Below is a small trained network, with its code and all its weights. Each question gives an input and a class and asks what happens when units are switched off, that is, made to give their printed mean instead of their output.

import numpy as np


def w(rows, s, z=0):
    codes = np.array(rows[::2]) - 128.0
    scale = np.full(codes.shape[1], s)
    scale[-1] = z or s
    return codes * scale


def f(y):
    return y / 2 * (1 + np.tanh(0.7978845608 * (y + 0.044715 * y**3)))


def log_softmax(a):
    a = a - a.max(-1, keepdims=True)
    return a - np.log(np.exp(a).sum(-1, keepdims=True))


def net(x, mask):
    res = np.array(x, float).reshape(1, 4) / 4 @ E
    y = f(res @ A[0][:, :-1].T + A[0][:, -1])
    res = res + np.where(mask, y, B[0][:, -1]) @ B[0][:, :-1]
    return log_softmax(res[-1] @ U[:, :-1].T + U[:, -1])


A, B = {}, {}
E = w([
[199,103,62,220],'x0',
[115,123,20,71],'x1',
[6,111,99,188],'x2',
[125,234,94,154],'x3',
],0.011)
A[0] = w([
[41,104,108,199,128],'n0',
[152,124,173,198,163],'n1',
[117,217,123,168,112],'n2',
[127,122,83,99,192],'n3',
[154,116,73,183,99],'n4',
[116,134,152,113,223],'n5',
[99,145,154,69,111],'n6',
[178,145,100,198,128],'n7',
[74,132,131,50,85],'n8',
[166,153,155,86,108],'n9',
[142,165,237,190,2],'n10',
[160,38,141,84,78],'n11',
[132,58,159,122,112],'n12',
[124,173,40,74,39],'n13',
[100,145,158,95,183],'n14',
[162,43,99,184,168],'n15',
[172,91,92,170,122],'n16',
[41,163,195,102,139],'n17',
[126,215,104,135,100],'n18',
[174,125,96,159,153],'n19',
[107,206,116,132,85],'n20',
[123,100,54,89,29],'n21',
[53,106,105,147,90],'n22',
[107,137,147,49,108],'n23',
[112,5,99,94,74],'n24',
[135,98,93,183,147],'n25',
[208,144,110,85,65],'n26',
[105,127,165,73,196],'n27',
[56,143,128,189,46],'n28',
[160,241,119,120,79],'n29',
[196,106,93,163,164],'n30',
[139,46,136,98,53],'n31',
[189,156,160,109,52],'n32',
[140,144,211,201,18],'n33',
[91,162,155,81,119],'n34',
[186,107,68,85,149],'n35',
[136,188,95,140,101],'n36',
[105,157,189,77,52],'n37',
],0.013,0.0031)
B[0] = w([
[232,157,244,42,254],'n0',
[56,168,75,93,205],'n1',
[86,55,185,190,210],'n2',
[51,114,104,62,179],'n3',
[129,161,128,163,202],'n4',
[94,168,78,131,165],'n5',
[164,176,75,169,192],'n6',
[139,176,79,157,212],'n7',
[137,186,97,163,209],'n8',
[171,162,135,122,181],'n9',
[18,155,141,49,236],'n10',
[121,105,218,180,204],'n11',
[112,56,162,194,185],'n12',
[32,120,213,91,215],'n13',
[120,191,45,178,186],'n14',
[113,201,74,173,226],'n15',
[145,156,86,153,199],'n16',
[135,157,95,151,252],'n17',
[111,55,193,210,201],'n18',
[131,178,112,137,189],'n19',
[134,115,184,190,190],'n20',
[13,165,158,33,190],'n21',
[255,177,195,67,213],'n22',
[129,184,114,164,197],'n23',
[90,89,225,203,224],'n24',
[119,213,102,137,193],'n25',
[187,151,186,70,202],'n26',
[137,168,80,151,201],'n27',
[227,122,226,101,213],'n28',
[149,31,218,216,219],'n29',
[127,178,100,151,214],'n30',
[141,86,219,212,184],'n31',
[199,120,239,32,188],'n32',
[34,144,158,60,215],'n33',
[149,166,89,167,196],'n34',
[111,168,160,90,206],'n35',
[112,115,148,159,181],'n36',
[136,175,116,169,200],'n37',
],0.0077,0.0098)
U = w([
[249,137,187,60,120],'0',
[110,53,181,220,123],'1',
[26,143,140,61,143],'2',
[160,186,82,176,87],'3',
[143,114,123,116,252],'4',
[117,25,121,110,104],'5',
[151,73,72,80,107],'6',
[147,68,79,99,109],'7',
],0.014,0.019)

Each question gives the input, the list of numbers given to net, and the class t.
The units are the neurons (one row each of A and B). Each row of codes is followed by its name. A weight is (code - 128) times the scale printed after its matrix; where a second scale follows, it is the last column's (A, B and U).
mask holds one flag per neuron, in row order. A switched-off neuron (its flag False) gives its mean, the last column of its row in B, instead of its output. The means were averaged over made-up inputs and are rounded, as every weight is.
A unit's drop is (log p(t) with every unit on - log p(t) with that unit switched off) / (log p(t) with every unit on - log p(t) with every unit switched off).
The circuit of an input: a set's keep is (log p(t) with only the set's units on - log p(t) with every unit switched off) / (log p(t) with every unit on - log p(t) with every unit switched off). Starting from the 12 units with the biggest drops (on a tie, the unit counted first), units are removed one at a time, each time the one whose removal leaves the highest keep (on an exact tie, the one counted first), for as long as the keep stays at least 0.8.
units of the circuit, in order: the units of the circuit, biggest drop first
most important unit: the unit with the biggest drop
top k neurons: the k neurons with the biggest drops, biggest first
drop when u is switched off: that unit's drop, to one decimal
input [-2,7,-5,5], class 2: units of the circuit, in order : [n13]
input [-3,5,5,2], class 0: units of the circuit, in order : [n22; n0]
input [-3,-4,4,-4], class 0: units of the circuit, in order : [n0; n22]
input [1,-3,1,-3], class 4: top 2 neurons : [n29; n2]
input [1,-7,1,6], class 2: top 2 neurons : [n10; n33]
input [7,7,-6,-1], class 2: top 2 neurons : [n21; n13]
input [4,-1,-6,7], class 1: top 4 neurons : [n29; n0; n18; n2]
input [6,-6,2,-3], class 2: units of the circuit, in order : [n33; n1]
input [-6,-5,0,-6], class 1: top 3 neurons : [n12; n31; n11]
input [6,-5,-5,2], class 3: top 2 neurons : [n0; n7]
input [3,6,-4,-7], class 1: top 2 neurons : [n24; n31]
input [7,-7,5,-6], class 2: top 2 neurons : [n33; n1]
input [8,0,-7,-4], class 3: top 3 neurons : [n15; n0; n30]
input [-2,-4,-3,-3], class 2: most important unit : n0
input [-3,-2,3,2], class 4: top 2 neurons : [n32; n26]
input [-8,8,-6,-2], class 2: top 4 neurons : [n13; n21; n3; n35]
input [2,7,8,-2], class 0: drop when n0 is switched off : 0.5
input [-8,-2,7,-7], class 3: drop when n6 is switched off : 0.1
input [5,5,6,1], class 0: drop when n0 is switched off : 0.5
input [2,4,2,-2], class 2: most important unit : n21
